Below is a small trained network, with its code and all its weights. Each question gives an input and a class and asks what happens when units are switched off, that is, made to give their printed mean instead of their output.

import numpy as np


def w(rows, s, z=0):
    codes = np.array(rows[::2]) - 128.0
    scale = np.full(codes.shape[1], s)
    scale[-1] = z or s
    return codes * scale


def norm(h):
    return h / np.sqrt((h * h).mean(-1, keepdims=True) + 1e-5)


def f(y):
    return y / 2 * (1 + np.tanh(0.7978845608 * (y + 0.044715 * y**3)))


def log_softmax(a):
    a = a - a.max(-1, keepdims=True)
    return a - np.log(np.exp(a).sum(-1, keepdims=True))


def net(x, mask):
    res = np.array(x, float).reshape(1, 5) / 4 @ E
    u = 0
    for l in range(2):
        y = f(norm(res) @ A[l][:, :-1].T + A[l][:, -1])
        res = res + np.where(mask[u : u + 3], y, B[l][:, -1]) @ B[l][:, :-1]
        u += 3
    return log_softmax(norm(res)[-1] @ U[:, :-1].T + U[:, -1])


A, B = {}, {}
E = w([
[99,135,125,237,103,174,51,198],'x0',
[166,101,137,130,151,147,129,140],'x1',
[125,115,106,139,124,103,138,131],'x2',
[112,111,151,141,130,138,161,145],'x3',
[205,196,15,124,37,229,254,165],'x4',
],0.0068)
A[0] = w([
[208,205,57,115,111,153,255,96,151],'L0N1',
[125,82,129,26,113,97,217,76,20],'L0N2',
[152,89,99,14,151,136,197,37,3],'L0N3',
],0.0066,0.0048)
B[0] = w([
[97,93,119,63,83,209,121,176,254],'L0N1',
[139,224,202,245,196,46,15,62,158],'L0N2',
[150,179,174,215,209,71,124,43,164],'L0N3',
],0.011,0.0086)
A[1] = w([
[96,57,147,100,169,69,94,101,63],'L1N1',
[149,178,145,87,175,109,160,69,78],'L1N2',
[124,139,78,249,102,160,85,181,3],'L1N3',
],0.011,0.0035)
B[1] = w([
[117,23,60,28,47,154,170,162,253],'L1N1',
[139,164,137,175,142,63,131,184,183],'L1N2',
[165,186,177,178,185,3,146,39,232],'L1N3',
],0.012,0.0063)
U = w([
[71,45,41,60,37,191,156,220,253],'0',
[159,207,190,227,202,8,156,50,3],'1',
],0.011,0.0035)

Each question gives the input, the list of numbers given to net, and the class t.
The units are the neurons (one row each of A and B). Each row of codes is followed by its name. A weight is (code - 128) times the scale printed after its matrix; where a second scale follows, it is the last column's (A, B and U).
mask holds one flag per neuron, layer by layer. A switched-off neuron (its flag False) gives its mean, the last column of its row in B, instead of its output. The means were averaged over made-up inputs and are rounded, as every weight is.
A unit's drop is (log p(t) with every unit on - log p(t) with that unit switched off) / (log p(t) with every unit on - log p(t) with every unit switched off).
top k neurons: the k neurons with the biggest drops, biggest first
drop of u: that unit's drop, to one decimal
input [4,-3,8,-8,3], class 1: top 2 neurons : [L1N3 L1N1]
input [-6,4,-1,3,5], class 1: top 2 neurons : [L0N3 L0N2]
input [8,-4,-6,6,-8], class 0: top 2 neurons : [L1N1 L0N2]
input [-5,1,-3,-7,2], class 1: top neuron : [L0N3]
input [-2,-6,-5,8,1], class 1: top 2 neurons : [L0N2 L1N1]
input [-7,2,-1,-4,-7], class 0: top 2 neurons : [L1N1 L1N3]
input [5,-8,-4,1,4], class 1: top 2 neurons : [L1N3 L1N1]
input [-5,-8,8,-2,-7], class 0: drop of L1N1 : 0.9
input [3,8,5,0,-7], class 0: drop of L0N1 : 0.0
input [8,-6,5,8,6], class 1: drop of L1N3 : 1.0
input [-4,-5,0,-7,2], class 1: drop of L0N3 : 1.1
